Below is a small trained network, with its code and all its weights. Each question gives an input and a class and asks what happens when units are switched off, that is, made to give their printed mean instead of their output.

import numpy as np


def w(rows, s, z=0):
    codes = np.array(rows[::2]) - 128.0
    scale = np.full(codes.shape[1], s)
    scale[-1] = z or s
    return codes * scale


def f(y):
    return y / 2 * (1 + np.tanh(0.7978845608 * (y + 0.044715 * y**3)))


def log_softmax(a):
    a = a - a.max(-1, keepdims=True)
    return a - np.log(np.exp(a).sum(-1, keepdims=True))


def net(x, mask):
    res = np.array(x, float).reshape(1, 5) / 4 @ E
    y = f(res @ A[0][:, :-1].T + A[0][:, -1])
    res = res + np.where(mask, y, B[0][:, -1]) @ B[0][:, :-1]
    return log_softmax(res[-1] @ U[:, :-1].T + U[:, -1])


A, B = {}, {}
E = w([
[126,146,146,128],'x0',
[134,129,133,126],'x1',
[108,163,44,134],'x2',
[125,133,140,139],'x3',
[2,103,135,63],'x4',
],0.0072)
A[0] = w([
[49,64,126,111,105],'neuron 1',
[168,163,124,215,132],'neuron 2',
[178,114,141,178,137],'neuron 3',
[78,123,122,66,36],'neuron 4',
[182,123,120,172,27],'neuron 5',
[119,130,144,143,255],'neuron 6',
[33,131,149,132,130],'neuron 7',
[223,131,110,128,111],'neuron 8',
[92,192,98,140,189],'neuron 9',
[109,175,128,72,21],'neuron 10',
[138,85,93,87,171],'neuron 11',
[146,115,105,71,6],'neuron 12',
[103,188,69,159,197],'neuron 13',
[141,102,200,114,137],'neuron 14',
[80,161,105,137,185],'neuron 15',
[68,93,127,96,68],'neuron 16',
[83,139,136,139,27],'neuron 17',
[106,182,1,85,193],'neuron 18',
[92,100,115,98,14],'neuron 19',
],0.013,0.0048)
B[0] = w([
[199,229,120,82,212],'neuron 1',
[217,200,147,37,215],'neuron 2',
[169,184,182,97,197],'neuron 3',
[253,214,81,140,164],'neuron 4',
[223,218,116,57,156],'neuron 5',
[136,93,211,189,213],'neuron 6',
[219,166,121,68,217],'neuron 7',
[177,221,125,47,214],'neuron 8',
[156,104,207,155,186],'neuron 9',
[133,160,38,106,118],'neuron 10',
[130,161,217,212,156],'neuron 11',
[119,218,91,189,100],'neuron 12',
[153,76,248,107,205],'neuron 13',
[135,48,222,120,180],'neuron 14',
[224,98,191,115,186],'neuron 15',
[222,221,56,125,176],'neuron 16',
[144,191,36,161,116],'neuron 17',
[187,93,226,204,254],'neuron 18',
[151,214,16,143,129],'neuron 19',
],0.0066,0.0054)
U = w([
[212,203,127,147,103],'0',
[183,47,255,172,188],'1',
[163,99,212,170,240],'2',
[166,122,217,190,209],'3',
[196,64,189,162,170],'4',
[95,66,125,195,56],'5',
[22,41,36,233,1],'6',
],0.0073,0.005)

Each question gives the input, the list of numbers given to net, and the class t.
The units are the neurons (one row each of A and B). Each row of codes is followed by its name. A weight is (code - 128) times the scale printed after its matrix; where a second scale follows, it is the last column's (A, B and U).
mask holds one flag per neuron, in row order. A switched-off neuron (its flag False) gives its mean, the last column of its row in B, instead of its output. The means were averaged over made-up inputs and are rounded, as every weight is.
A unit's drop is (log p(t) with every unit on - log p(t) with that unit switched off) / (log p(t) with every unit on - log p(t) with every unit switched off).
The circuit of an input: a set's keep is (log p(t) with only the set's units on - log p(t) with every unit switched off) / (log p(t) with every unit on - log p(t) with every unit switched off). Starting from the 12 units with the biggest drops (on a tie, the unit counted first), units are removed one at a time, each time the one whose removal leaves the highest keep (on an exact tie, the one counted first), for as long as the keep stays at least 0.8.
units of the circuit, in order: the units of the circuit, biggest drop first
most important unit: the unit with the biggest drop
k most important neurons: the k neurons with the biggest drops, biggest first
drop when u is switched off: that unit's drop, to one decimal
input [-4,1,-1,1,6], class 0: units of the circuit, in order : [neuron 1; neuron 16; neuron 4]
input [3,5,7,3,-4], class 1: most important unit : neuron 13
input [0,-3,-3,3,-8], class 0: units of the circuit, in order : [neuron 8; neuron 2]
input [7,3,-7,-3,-8], class 0: units of the circuit, in order : [neuron 8; neuron 2]
input [-3,-2,6,-6,-4], class 1: units of the circuit, in order : [neuron 18; neuron 13]
input [1,-7,7,-5,-6], class 1: 2 most important neurons : [neuron 13; neuron 18]
input [3,1,8,-3,5], class 1: 2 most important neurons : [neuron 18; neuron 13]
input [-3,-2,6,-2,7], class 0: drop when neuron 16 is switched off : 0.5
input [2,2,5,-4,-2], class 1: drop when neuron 13 is switched off : 0.2
input [2,-7,8,-7,-7], class 1: drop when neuron 1 is switched off : 0.2
